Look-ups in named tables: a row name and a column name give one cell, copied from the table.

Bilavar =
,Zibel,Ler,Pado
Tibagaf,52.664,47.040,15.879
Buz,54.064,47.222,34.770
Dimegi,20.855,42.899,83.979
Debipoz,43.087,45.793,42.739
Nas,35.097,44.753,17.672
Neka,38.352,45.177,42.960

What is the Ler of Debipoz in Bilavar?
45.793
What is the Zibel of Debipoz in Bilavar?
43.087
What is the Pado of Buz in Bilavar?
34.770
What is the Pado of Nas in Bilavar?
17.672
What is the Pado of Neka in Bilavar?
42.960
What is the Ler of Buz in Bilavar?
47.222
What is the Ler of Neka in Bilavar?
45.177
What is the Zibel of Nas in Bilavar?
35.097
What is the Ler of Dimegi in Bilavar?
42.899
What is the Zibel of Buz in Bilavar?
54.064
What is the Zibel of Dimegi in Bilavar?
20.855
What is the Pado of Debipoz in Bilavar?
42.739
What is the Ler of Nas in Bilavar?
44.753
What is the Pado of Tibagaf in Bilavar?
15.879
What is the Pado of Dimegi in Bilavar?
83.979
What is the Zibel of Tibagaf in Bilavar?
52.664
What is the Ler of Tibagaf in Bilavar?
47.040
What is the Zibel of Neka in Bilavar?
38.352
Row with the largest Pado: Dimegi

Table Siki
|  | Nek | Vupodu | Zifebir | Nit | Dod | Gakep |
|---|---|---|---|---|---|---|
| Kelef | 6162 | 640 | 5357 | 8680 | 1474 | 4217 |
| Zeladum | 4733 | 2267 | 4536 | 8522 | 2490 | 4411 |
| Zisag | 5584 | 2819 | 5795 | 7148 | 4251 | 5758 |
| Filez | 6533 | 4923 | 6111 | 1527 | 6563 | 7360 |
| Moru | 3510 | 8676 | 4265 | 214 | 7205 | 5104 |
| Berek | 5516 | 2035 | 4925 | 7753 | 3036 | 5333 |
| Kepud | 5516 | 2035 | 4925 | 7753 | 3036 | 5333 |
| Vuk | 6386 | 6083 | 7502 | 3812 | 9322 | 8235 |
| Bif | 4969 | 2632 | 5042 | 7985 | 3344 | 5009 |
| Doz | 6996 | 4305 | 6691 | 3177 | 7546 | 8807 |
| Rig | 5377 | 7370 | 6279 | 1618 | 8337 | 6470 |
| Gareb | 4719 | 7196 | 5141 | 1422 | 7784 | 7004 |

What is the Dod of Zisag in Siki? 4251
What is the Nit of Berek in Siki? 7753
What is the Nit of Moru in Siki? 214
What is the Gakep of Moru in Siki? 5104
What is the Gakep of Filez in Siki? 7360
What is the Vupodu of Kepud in Siki? 2035
Which row has the largest Dod? Vuk

Table Rakisik
|  | Zopu | Lolotu | Sovak | Dilana | Lezerad |
|---|---|---|---|---|---|
| Gibezu | 154 | 444 | 833 | 151 | 252 |
| Pim | 59 | 429 | 642 | 167 | 378 |
| Serido | 393 | 706 | 284 | 667 | 594 |
| Sikev | 56 | 452 | 682 | 103 | 319 |
| Zime | 160 | 541 | 516 | 243 | 325 |
| Lano | 516 | 597 | 211 | 731 | 701 |
| Romaba | 120 | 446 | 516 | 208 | 376 |
| Lub | 354 | 637 | 204 | 577 | 586 |
| Mularis | 262 | 629 | 252 | 594 | 719 |

Romaba, Sovak => 516
Zime, Zopu => 160
Mularis, Dilana => 594
Pim, Dilana => 167
Sikev, Lolotu => 452
Sikev, Lezerad => 319
Serido, Dilana => 667
Romaba, Dilana => 208
Romaba, Lolotu => 446
Lub, Zopu => 354
Sikev, Zopu => 56
Gibezu, Zopu => 154
Lub, Sovak => 204
Serido, Zopu => 393
Serido, Lezerad => 594
Lano, Lezerad => 701
Gibezu, Lezerad => 252
Zime, Lolotu => 541
Pim, Lezerad => 378
Serido, Sovak => 284
Which row has the largest Sovak? Gibezu

Domaluk:
cols = Tok, Digula, Velived, Gogu
Zaz: [30.399, 57.076, 83.313, 28.906]
Nemale: [44.378, 59.479, 56.322, 57.417]
Dovidet: [28.042, 55.539, 82.320, 26.596]
Vusu: [26.888, 52.061, 71.533, 22.521]
Murok: [39.942, 70.768, 45.600, 66.076]
Zal: [57.972, 70.407, 39.063, 75.980]
Mon: [36.577, 63.482, 62.863, 39.676]
Koragi: [31.501, 62.058, 73.449, 35.425]
Pem: [30.322, 56.686, 77.784, 27.936]
Fup: [55.431, 53.536, 64.737, 45.899]
Tezad: [46.156, 70.428, 44.088, 67.528]
Ligu: [38.076, 55.315, 54.423, 43.967]

What is the Tok of Nemale in Domaluk? 44.378
What is the Gogu of Ligu in Domaluk? 43.967
What is the Velived of Mon in Domaluk? 62.863
What is the Digula of Fup in Domaluk? 53.536
What is the Gogu of Nemale in Domaluk? 57.417
What is the Tok of Tezad in Domaluk? 46.156
What is the Gogu of Koragi in Domaluk? 35.425
What is the Gogu of Fup in Domaluk? 45.899
What is the Tok of Ligu in Domaluk? 38.076
What is the Velived of Pem in Domaluk? 77.784
What is the Velived of Murok in Domaluk? 45.600
What is the Gogu of Tezad in Domaluk? 67.528
What is the Tok of Vusu in Domaluk? 26.888
What is the Velived of Zal in Domaluk? 39.063
What is the Gogu of Zal in Domaluk? 75.980
What is the Tok of Zaz in Domaluk? 30.399
What is the Tok of Dovidet in Domaluk? 28.042
What is the Gogu of Mon in Domaluk? 39.676
Which row has the largest Tok? Zal

Gom =
cols = Rami, Tigop, Podu, Kel
Bet: [0.24, 0.66, 0.53, 0.53]
Fop: [0.11, 0.64, 0.68, 0.24]
Dalebed: [0.70, 0.49, 0.13, 0.62]
Valunof: [0.13, 0.53, 0.93, 0.28]
Fom: [0.62, 0.76, 0.39, 0.95]
Gid: [0.71, 0.51, 0.12, 0.69]
Fad: [0.76, 0.60, 0.18, 0.81]
Fesulot: [0.28, 0.70, 0.17, 0.52]
Mir: [0.10, 0.59, 0.79, 0.20]
Migi: [0.42, 0.74, 0.43, 0.69]
Gomaso: [0.30, 0.71, 0.51, 0.70]
Gik: [0.23, 0.58, 0.66, 0.42]

Rami of Gomaso: 0.30
Tigop of Fom: 0.76
Kel of Mir: 0.20
Kel of Fesulot: 0.52
Tigop of Dalebed: 0.49
Podu of Gomaso: 0.51

Pavo:
,Numo,Saza
Dum,105,175
Zarog,64,187
Lokem,59,190
Dud,193,148
Sut,125,169
Koga,130,170
Nuvis,60,187
Vab,165,158
Bozulu,55,194
Pazoka,58,188
Voribop,59,187
Fazapof,82,185

Saza of Lokem = 190
Numo of Vab = 165
Numo of Sut = 125
Numo of Fazapof = 82
Numo of Dud = 193
Saza of Bozulu = 194
Numo of Koga = 130
Numo of Lokem = 59

Fupinu:
         Rukedi  Nadov  Zuput
Zamev     85.43  14.25  50.53
Kebira    33.23  62.56  23.50
Vin       80.14  21.43  39.35
Gipo      85.44  14.55  49.39
Gim       81.64  19.75  41.22
Kadig     48.90  39.11  64.73
Lilit     47.26  51.18  24.80
Berom      1.93  83.95  35.32
Papip      5.95  82.17  30.20
Topakal    1.28  83.17  40.09

Zuput of Gipo: 49.39
Nadov of Zamev: 14.25
Zuput of Kadig: 64.73
Rukedi of Kebira: 33.23
Nadov of Lilit: 51.18
Rukedi of Zamev: 85.43
Rukedi of Papip: 5.95

Soke:
,Razeru,Nipilo,Feve,Reb,Gimarub,Medak,Ruroz,Tevemi
Sugeg,107,180,76,112,189,166,116,173
Kirif,22,148,220,230,213,137,90,173
Nutu,162,159,167,127,228,163,200,180
Gab,159,158,174,104,228,158,200,182
Rozaf,159,156,178,104,223,158,203,179
Pufa,41,147,220,218,206,132,101,179
Gimumos,32,149,224,233,208,128,96,175
Dapi,74,175,87,66,194,173,113,180
Vugaga,107,174,80,55,188,171,101,170
Fideser,62,140,212,211,205,143,90,162
Miti,138,182,83,146,186,168,72,165
Gak,98,183,83,157,188,166,96,162

What is the Nipilo of Gimumos in Soke? 149
What is the Razeru of Sugeg in Soke? 107
What is the Feve of Rozaf in Soke? 178
What is the Reb of Gak in Soke? 157
What is the Reb of Kirif in Soke? 230
What is the Nipilo of Rozaf in Soke? 156
What is the Razeru of Gak in Soke? 98

Table Bot
|  | Gazuvi | Tafezuk |
|---|---|---|
| Tigap | 53 | -29 |
| Lur | 34 | -69 |
| Sebodi | 8 | -58 |
| Litora | 54 | -43 |
| Tikof | 48 | -57 |
| Kupud | 52 | -28 |
| Murodov | 20 | -71 |
| Kevetar | 7 | -46 |
| Mabuf | 34 | -69 |
| Kot | 35 | -68 |

What is the Tafezuk of Tikof in Bot? -57
What is the Tafezuk of Kupud in Bot? -28
What is the Gazuvi of Litora in Bot? 54
What is the Gazuvi of Kevetar in Bot? 7
What is the Gazuvi of Kupud in Bot? 52
What is the Tafezuk of Kevetar in Bot? -46
What is the Tafezuk of Mabuf in Bot? -69
What is the Gazuvi of Murodov in Bot? 20
What is the Gazuvi of Sebodi in Bot? 8
What is the Gazuvi of Tikof in Bot? 48
What is the Tafezuk of Sebodi in Bot? -58
What is the Tafezuk of Tigap in Bot? -29
What is the Gazuvi of Kot in Bot? 35
What is the Gazuvi of Mabuf in Bot? 34
What is the Tafezuk of Kot in Bot? -68
What is the Gazuvi of Lur in Bot? 34
What is the Tafezuk of Murodov in Bot? -71
What is the Gazuvi of Tigap in Bot? 53
What is the Tafezuk of Litora in Bot? -43
What is the Tafezuk of Lur in Bot? -69

